[ 35 -13  -5  65  48 -17  25  10   3  46  20 -68   9  23  21 -30  71 -18
   3 -51 -23   6  25  -8 -12  23  43  54  42   7  -7 -31  -3  24  27  43
 -16   9]
Q_483
[  9  16 -10  14  -7  46  -8  55  24  90   1  16 -50 -29  39  23  29   9
  47   9 -46 -18  -3 -23  23 -29 -52 -48 -87 -15 -38  -3  -4  49  14 -24
  15  14]
Q_648
[-28 -40  17  13  76  28  -1  17  -6 107 -61   0 -28  71  45  27  66 -13
  25  37 -25 -21 -24   0  13 -68 -41 -42 -54  90 -53 -11  -9  49  -3   2
 -21  13]
Q_979
[-60   2 -15 -33   0  12 -24  10   4  75 -20  39 -13  32 -12 -70  -4 -49
   0 -18  33 -28 -57 -17 -50  -6 -47 -36  19  95 -36  31  16  25  18  12
 -11  -4]
Q_979
[ -6 -26 -23 -27  15  50 -47  25  -8 -25  -4 -56  17   5 -30 -62  18 -64
  -3  49  -5  18 -27  28 -42 -62  -1 -22 -57  27   3 -13 -16  35   4   1
 -17   0]
Q_122
[ -3 -17 -22 -29   6  42 -47  20  -2 -39  -1 -50  16  -5 -42 -60  19 -50
 -12  54   0  13 -12  39 -45 -54  10 -28 -61  23  19  -8 -12  30   8  -1
  -5 -12]
Q_6
[-10 -35 -11 -21   3  39 -52  25  -7 -37   8 -50  10 -10 -53 -67  14 -57
  -1  50  -4   0 -30  42 -34 -54   5 -25 -38  41  13  -9 -14  28   7   1
  -5 -20]
Q_556
[-36  31 -35 -11  -4  12  -5  22  37  58   8 -21  49  16 -26 -31  -6  -1
  10  26   6   2  23 -24  -3 -40  16  31 -14  35 -12  22 -11  61  -3  52
 -13   1]
Q_691
[ 19   1  -7  75  61  -5  25  11 -13  40  14 -66  24  51  14 -41  57   6
  14 -49 -28   6  36   0  -8  23  34  68  16  21 -18 -30  -6  28  30  42
 -22   0]
Q_852
[ 26   4   1  65  55 -10  28   8   9  54  20 -57   1  39  14 -28  68 -26
  22 -38 -17  -6  25  -1  -5  33  37  73  35  22 -21 -39   2  28  17  44
 -22   7]
Q_556
[ 29  -1 -13  56  30 -22  13  13  -1  41  42 -56  10  25   4 -41  47 -24
  -9 -74  -8  -3  10 -18 -32  36  41  64  62   8  -7 -14  11  10  32  41
 -21  -4]
Q_483
[ 29   9 -14  64  56  -2  13  31   3  44  24 -52   6  39  -6 -36  68 -22
   4 -45  -3  -7  18 -12 -20  21  39  60  31  -8 -15 -10   1  22  26  37
 -24 -14]
Q_6
[ 17  11   2  17  28  52   7  58  15  70 -13  -4 -30 -18  42  48  38  24
  45  40 -37  -3  11 -32  48 -41 -45 -47 -88  -9 -42 -21 -12  58   8 -21
  -6   6]
Q_6
[ 11 -38 -17 -10  23  49 -39  26  -7 -42  -6 -58  15   0 -55 -52  34 -49
  -8  57   3  13 -18  44 -32 -78  13 -22 -57   7   6  -9 -24  27   9   0
 -11 -17]
Q_6
[-28 -12   5   7  54  17  14  13   6  71 -47  14 -16  60  -5 -24  21 -24
   6  26  -4 -15 -47   8  -5 -57 -45  -9 -31  86 -55  -6  -6  33  -1  16
 -17  -7]
Q_187
[  2 -34 -14 -22  41  45 -31  17 -12 -39  -6 -65  15  -4 -33 -33  51 -58
 -14  65  -7  12  -5  47 -22 -62  17 -24 -73  18  17 -18 -27  40   1  -7
 -13 -12]
Q_6
[ 11  19  -9   8  10  53   1  53  15  83  -5   1 -42 -29  62  36  38   0
  50  18 -46  -7  -1 -46  29 -23 -57 -36 -86   8 -52 -16  -8  60   9 -15
  -1  30]
Q_122
[ 13  22 -18  53  -2 -20   5  22   9  49  40 -29   6  28  -1 -70  26 -34
  12 -57   8 -10   8 -23 -32  61  25  73  71  13 -10 -11  19  20  24  43
 -23  -1]
Q_556
[ 53 -26  26  -3  40  12 -14   2  21  36  29  -1 -30  17  55 -43  24  22
  38 -40  64   5  10  36 -18 -51  35 -18   2  11 -23  29 -33  13  -3  25
 -18   6]
Q_979
[-16 -27 -16 -29 -14  33 -63  28  -5 -38   7 -51  22  -6 -57 -75  -8 -53
  -1  47  -1  -9 -25  42 -45 -42   8 -30 -34  44  28  -6 -23  31  14   5
  -4 -27]
Q_556
[ 13  40 -20  -5 -10  51  -5  46  19  73   3  15 -33 -47  46  18   7   1
  59   4 -24  -8  -6 -44  17  -8 -56 -44 -76   3 -47  -8  -7  52   4 -16
   3  19]
Q_122
[-57 -36  -7 -10  29   6 -13  12  -1  70 -51  19 -20  41   3 -30  37 -34
  -4  27  -5 -29 -43   0 -20 -66 -35 -18 -44  64 -31  33  -3  31  16   3
 -11  -7]
Q_648
[-45  29 -39   7  -2   5 -10  41  32  56   5 -25  50  10 -17 -29 -26   0
  35  25   2 -17  21 -27   0 -36  32  37  21  24  -7  23   5  64  -2  44
 -15 -33]
Q_556
[-11  23 -19   9  34  27  28  35  44  69   3 -29  33  39   2  10  23   0
   9  56 -11   0  18  -2  25 -50  37  44 -14   6  -9   1  -1  58  -2  47
  -1   2]
Q_187
[ 12  53 -41   2 -12  -8 -22  -3 -19   4 -24  22  16   2 -28 -42 -24 -39
   1   8  54  31 -20 -23 -41  46   1 -20 -53  40  28  21  19 -22 -17 -24
 -10  -4]
Q_6
[  6 -12 -28 -31 -14  48 -53  26  -1 -55  12 -48  32   6 -63 -73   2 -56
 -27  51  12   5 -22  43 -48 -39  10 -14 -47  19  19  -4 -25  23   4  -1
 -10 -27]
Q_6
[-11 -33  14  19  61  19  -1  25  -4  53 -38   8  -1  45   8   0  57 -15
   8  31  -6 -27 -23 -10  13 -59 -27 -16 -50  65 -37  -3 -16  40  -9   1
 -25 -18]
Q_6
[ 14  20 -10  52  22  -9  20   0  -1  54  38 -49  18  46 -13 -49  57 -26
  -9 -63 -12  -7   8 -10 -27  33  28  62  43  20 -17 -14  -5  25  36  43
 -26   7]
Q_691
[ 74 -63  57  18  65 -11  -7  -1   3  21 -15 -13 -16  19  68 -11  26  47
  35   8  32  17  22  48   6 -96  48 -31  -5  -5  -6  22 -48  22 -29  23
 -14 -17]
Q_483
[ 11 -57  15  18  57  47 -10  16 -21 -13 -13 -51   3  15 -15  22  65 -36
  -3  57 -38   3 -14  45  13 -77 -15 -27 -78  14   2 -36 -30  41  -7 -16
  -3   2]
Q_2
[ 27   2  -9  53  40 -15   7  17  -1  54  33 -64   3  17   8 -36  53 -20
   1 -57 -16  -6  14 -13 -32  36  43  51  53  -5  -6  -9  18  22  34  45
 -18  -6]
Q_483
[-10  46 -33 -16 -57  32 -25  55  26  62  28  38 -41 -65  -8 -45 -38  -6
  53  -8  -6 -20 -15 -39  -3   1 -39 -18 -29  12 -54  -5  17  34   4 -11
  12 -11]
Q_556
[-22  29 -41 -12 -21   4   2  31  44  40   8 -25  42   0 -18 -23 -27   0
  -2  31   5   2  15 -29 -10 -24   9  36  16  18  13  27   9  57  -9  53
   3   1]
Q_483
[ 32 -10 -15 -14 -10 -13 -39   8  13 -12  33  19   0  -4  20 -89 -24  34
  10 -36  61  14  23  31 -47 -23  40   1  13   8  -5  46 -15   4   1  30
   5 -19]
Q_852
[  9  10  -1  11  16  47  11  41   5  98  -1  13 -44 -27  42  45  25  29
  61   4 -36 -22  -7 -32  43 -38 -25 -50 -69  17 -44 -26  -4  43   7 -28
  -1  12]
Q_979
[ 21   1  -7  74  48  -1  32   6 -13  56  26 -65  26  45  25 -22  72 -21
  15 -51 -29  -8  21  -2  -3  23  34  75  24  10 -17 -37 -13  32  27  35
 -23   5]
Q_2
[ -6 -32 -17 -30 -10  43 -48  29  -1 -29   6 -30   5   0 -62 -70  17 -68
 -22  42   1   6 -31  48 -53 -63  -6 -11 -36   7  26  11  -5  25  18   0
  10   2]
Q_648
[ 40 -16  26 -10   6 -16 -39   9  19  -3  23  17 -12   9  21 -73 -30  10
  24 -28  65  -1  12  35 -42 -34  37 -10  32   9  -8  45 -22  10 -16  28
  -7 -40]
Q_556
[  2  30 -39   6 -25  43 -15  44   6  71  19  13 -38 -47  35   9   7  22
  42   0 -30  -1   3 -33   9 -17 -37 -41 -86  -1 -54   7   6  42  15 -19
   7   6]
Q_852
[ 58 -24   9  14  15  -5 -24   2   4  -5  28   4  -6   1  49 -77  -3  41
  25 -34  58  14  21  33 -33 -40  36 -17  -4  -1 -20  46 -21  10   4  30
  -3 -15]
Q_852
[ 13  15 -31  19  13  -4 -40   3 -47  21 -32   5  22  27 -16 -30  -2 -15
   4  23  15  26 -17  -1 -26  34  19 -35 -88  66  18   7   3 -26 -19 -24
 -11 -19]
Q_852
[-38  62 -66 -17 -25  13  -4  42  47  46  23 -12  39   6 -41 -65 -41 -19
   2  23  20  -1   7 -18 -26  -5  20  57  16  30   4  23  16  54   0  60
   0  -1]
Q_187
[ -2  38 -23   1  -5  52  -6  39  19  75  -2   6 -35 -37  19   7   4   1
  46  16 -18 -15 -20 -22   0 -32 -38 -37 -78   5 -47  12  13  51  33 -12
   4   3]
Q_187
[ 11 -35 -16 -18   4  37 -47  16 -22 -38  -7 -54  20 -15 -32 -53  11 -50
 -12  47  -7  10 -21  46 -37 -53  13 -28 -39  28  17  -4 -20  29   1  -5
   1 -15]
Q_483
[ 80 -49  40  14  60 -13 -10   1  12  27  14 -11 -29   4  61 -13  22  28
  29 -19  41   3  22  40  -6 -68  46 -28 -15 -25 -25  16 -38  18 -27  21
 -18 -24]
Q_483
[-55 -11  -9 -17   9  -2  -6  -5  -2  63 -25  34  -5  25  -6 -57  17 -30
 -11  -5   2 -11 -40 -18 -23 -48 -42 -32 -15 114 -48  14 -10  38   5  14
 -15   7]
Q_691
[ -7 -21  -9 -27   4  38 -39  11 -12 -21   0 -43  18   6 -45 -61  28 -54
 -18  48 -13  22 -18  38 -27 -54  -7 -23 -57  45   3 -13 -26  36   2  -1
  -6   1]
Q_691
[-19  -3 -34 -28   5  56 -51  19  -6 -15   5 -46  14   0 -68 -59   7 -67
 -12  49  -2  12 -34  61 -58 -53  17 -24 -39  40  10   3  -6  31  12  14
  -4  -5]
Q_187
[ 67 -32   8  22  45   5 -13 -11  12  31  20  -4 -16  20  70 -30  36  34
  24 -23  47  31  27  41 -25 -65  52 -26 -38  13 -44  44 -35  17  -9  34
 -19  -4]
Q_852
[ -6  39 -42  -1 -33  35 -21  42  13  74  22  24 -41 -50  11 -15  -9  16
  40 -21 -18 -11  -5 -31 -13 -14 -37 -48 -67   7 -50  21   4  39  20 -10
  13  -3]
Q_852
[ 78 -36  26  21  55  -5 -14  14  13  -7  16  -8 -11  13  56 -42  28  36
  40 -26  56  19  31  38  -6 -78  41 -13 -12 -16  -9  15 -52  17 -19  13
 -18 -23]
Q_6
[  6  16 -18  75  26 -10  21  15 -10  70  39 -39  13  46  11 -43  50 -24
   9 -77 -10 -14  13 -12 -22  35  37  71  55   3 -18 -16  -3  20  36  37
 -18   6]
Q_2
[ 23  16  -6  23  21  -4 -28  13 -21  38 -45   9   8  43 -16  -9  13 -32
   8  32   9  24 -15   5 -17  16   6 -29 -84  25  45  13   0 -18 -26 -28
   1  -6]
Q_648
[-42  44 -63 -16 -46  12 -18  45  46  59  28  -2  33  18 -33 -65 -42 -12
  10  -7  31 -25   3 -33 -34 -14  12  44  36  26  -1  33  13  52   6  48
  -1  -7]
Q_979
[-39 -47  23  12  51  11  -5  14   0  66 -63  20 -15  47   3 -10  42 -21
  19  30 -14 -20 -35  -6   7 -61 -39 -19 -25 106 -57   3 -18  36  -2   7
 -22 -18]
Q_556
[-37  13 -27   8   6  10   0  30  38  63 -11 -17  47  28 -20 -11   6  15
  10  31 -11   6  30 -30  18 -48  15  25 -19  37 -14  12 -23  67  -6  42
 -20  -2]
Q_691
[-38 -32  -8   7  46  15  -7   6  -7  64 -40  18 -13  47   6  -6  45 -12
   6  13 -18   1 -34   0 -10 -62 -58 -28 -44  94 -59   9  -6  33  -8  10
 -17   0]
Q_852
[ 49 -50  39  19  67   8  -4   2  17  34  -2 -15 -30  33  67 -21  35  37
  44 -30  43   1  19  33  -5 -78  26 -23  -3  10 -35  26 -41  22   0  27
 -20  -9]
Q_979
[ 14  12 -16  64  25 -15  20  16   5  44  34 -52  13  43   3 -55  35 -27
  13 -58  -7 -15  18  -9 -20  39  36  77  62  22 -24 -34   3  19  35  44
 -22   0]
Q_556
[-16 -14 -28 -38 -20  44 -57  27  -2 -30  15 -39  15 -11 -54 -85   1 -69
 -17  41  13   1 -32  47 -54 -41   7 -27 -41 -12  29  26  -8  20  23  -5
   8 -17]
Q_648
[ 12  15 -21  16  20 -10 -28   9 -32  45 -44  15   5  37 -10  -2  12 -35
   1  33  11  19 -21   3 -22  10  18 -25 -77  38  42  23   7 -17 -25 -30
  -3  -7]
Q_648
[ 73 -26  28  11  43  -6  -7   3  22   3  21   9 -19   6  39 -43  20  21
  23 -31  68  14  13  25 -27 -68  39 -15   2 -26 -20  40 -25  14  -9  16
 -19 -28]
Q_6
[ 11  34 -27   5 -20  45  -8  50  23  94  11  24 -49 -28  38   1   5  18
  55 -15  -6 -24 -12 -38  12 -11 -45 -40 -55  21 -46   3   0  46  16 -17
   6  17]
Q_979
[-40  59 -72 -21 -23  16 -11  41  54  62  26  -7  40   5 -35 -56 -37 -25
   3   4  21 -10   5 -27 -36  -6  24  45  15  23 -22  32  17  54  15  56
  -3 -22]
Q_187
[ 17  28 -18  -2  -4 -23 -40  -8 -20  23 -33   8   4   5  -5 -41 -17 -31
  -3   9  22  26 -23 -13 -45  47   8 -22 -45  50  26  23  25 -20 -33 -18
  -4 -25]
Q_483
[ 52 -14  23   8  32  -6 -18  -1  10  30  19  12  -5   8  37 -43   4  30
  38 -37  56  16  16  38 -22 -45  45  -8   9   0  -9  38 -39  14 -18  27
 -13 -18]
Q_2
[-32  -3  -3  12  44  17  10  42  30  64  -9 -38  39  27  -7  35  15  22
  32  50 -25   1  35 -13  45 -55  38  29  -5  34  -3  -5 -25  61 -10  40
 -25 -14]
Q_556
[ 18  15 -10  26  37   2 -20   7 -28  73 -44  16 -15  38   9  19  31 -14
  28  14  21  13 -21  -6  -2  26  14 -46 -63  42  21   2   5 -16 -17 -36
 -15   6]
Q_979
[-61   1 -17 -15  30   6  -2  17   3  77 -28  19  -9  31  21 -41  15 -47
   7  -7  -4 -17 -38 -37 -23 -47 -39 -21 -26  90 -43  15  -3  42   2   8
 -17   1]
Q_122
[  2  50 -51 -13 -38 -34 -38  -5  -1   3 -15  33   6 -11 -57 -67 -50 -45
 -15 -15  53  18 -46 -24 -66  59 -21 -20 -10  44  41  32  38 -31 -30 -17
  10 -20]
Q_483
[-19 -15 -38 -36 -17  32 -49   8 -22 -25   6 -34  27 -14 -55 -86   2 -61
 -14  43  16  13 -25  34 -42 -47   4 -35 -45  50  -1   1 -26  22  11  11
  -3   5]
Q_691
[-11   7 -30  18  30  26   9  35  19  48  -7 -28  51  27  11   4  14  29
  29  29 -16  20  38 -14  26 -42   3  22 -32  41 -20  -9 -16  55   4  40
  -6  13]
Q_852
[-35  47 -65 -14 -18  12  -9  39  41  47  27 -18  43  10  -9 -40 -28  12
  12  15  16   3  29 -26 -15 -24   6  46 -20  14  -6  30  10  59  12  41
   1  -1]
Q_852
[ 34   3  -8  70  37 -15  16   9  -7  52  18 -64   5  39  14 -27  48 -14
   3 -55 -18  -9  17  -5 -29  31  33  66  50   0 -13 -18   8  23  28  42
 -22   5]
Q_483
[ -8 -17 -24 -35 -21  34 -54  19  -6 -39  13 -51  12 -13 -52 -74  -7 -57
 -27  45   6  10 -28  38 -52 -38   2 -15 -33  26  31   5  -3  20   3   6
   2   1]
Q_483
[ 42 -28  21  -4  24   1 -23   5  12  31  15   1 -18  26  52 -67   4  24
  30 -36  62   5   7  30 -31 -49  48 -14  17  15 -19  39 -32  11   2  23
 -21 -18]
Q_979
[-47  58 -69 -14 -46   3 -17  42  39  63  39   4  43   1 -39 -56 -55 -22
   7 -13  29 -11   6 -38 -36  -6   7  30  21  19  -2  42   1  47  -1  54
   4 -13]
Q_2
[  -6   -3  -36  -43  -25   50  -58   28  -14  -43    8  -31   30   -6
  -69 -105  -22  -64  -22   48   14    2  -41   53  -66  -30   15   -1
  -24   53   16    2   -5   23   24   11    6  -17]
Q_187
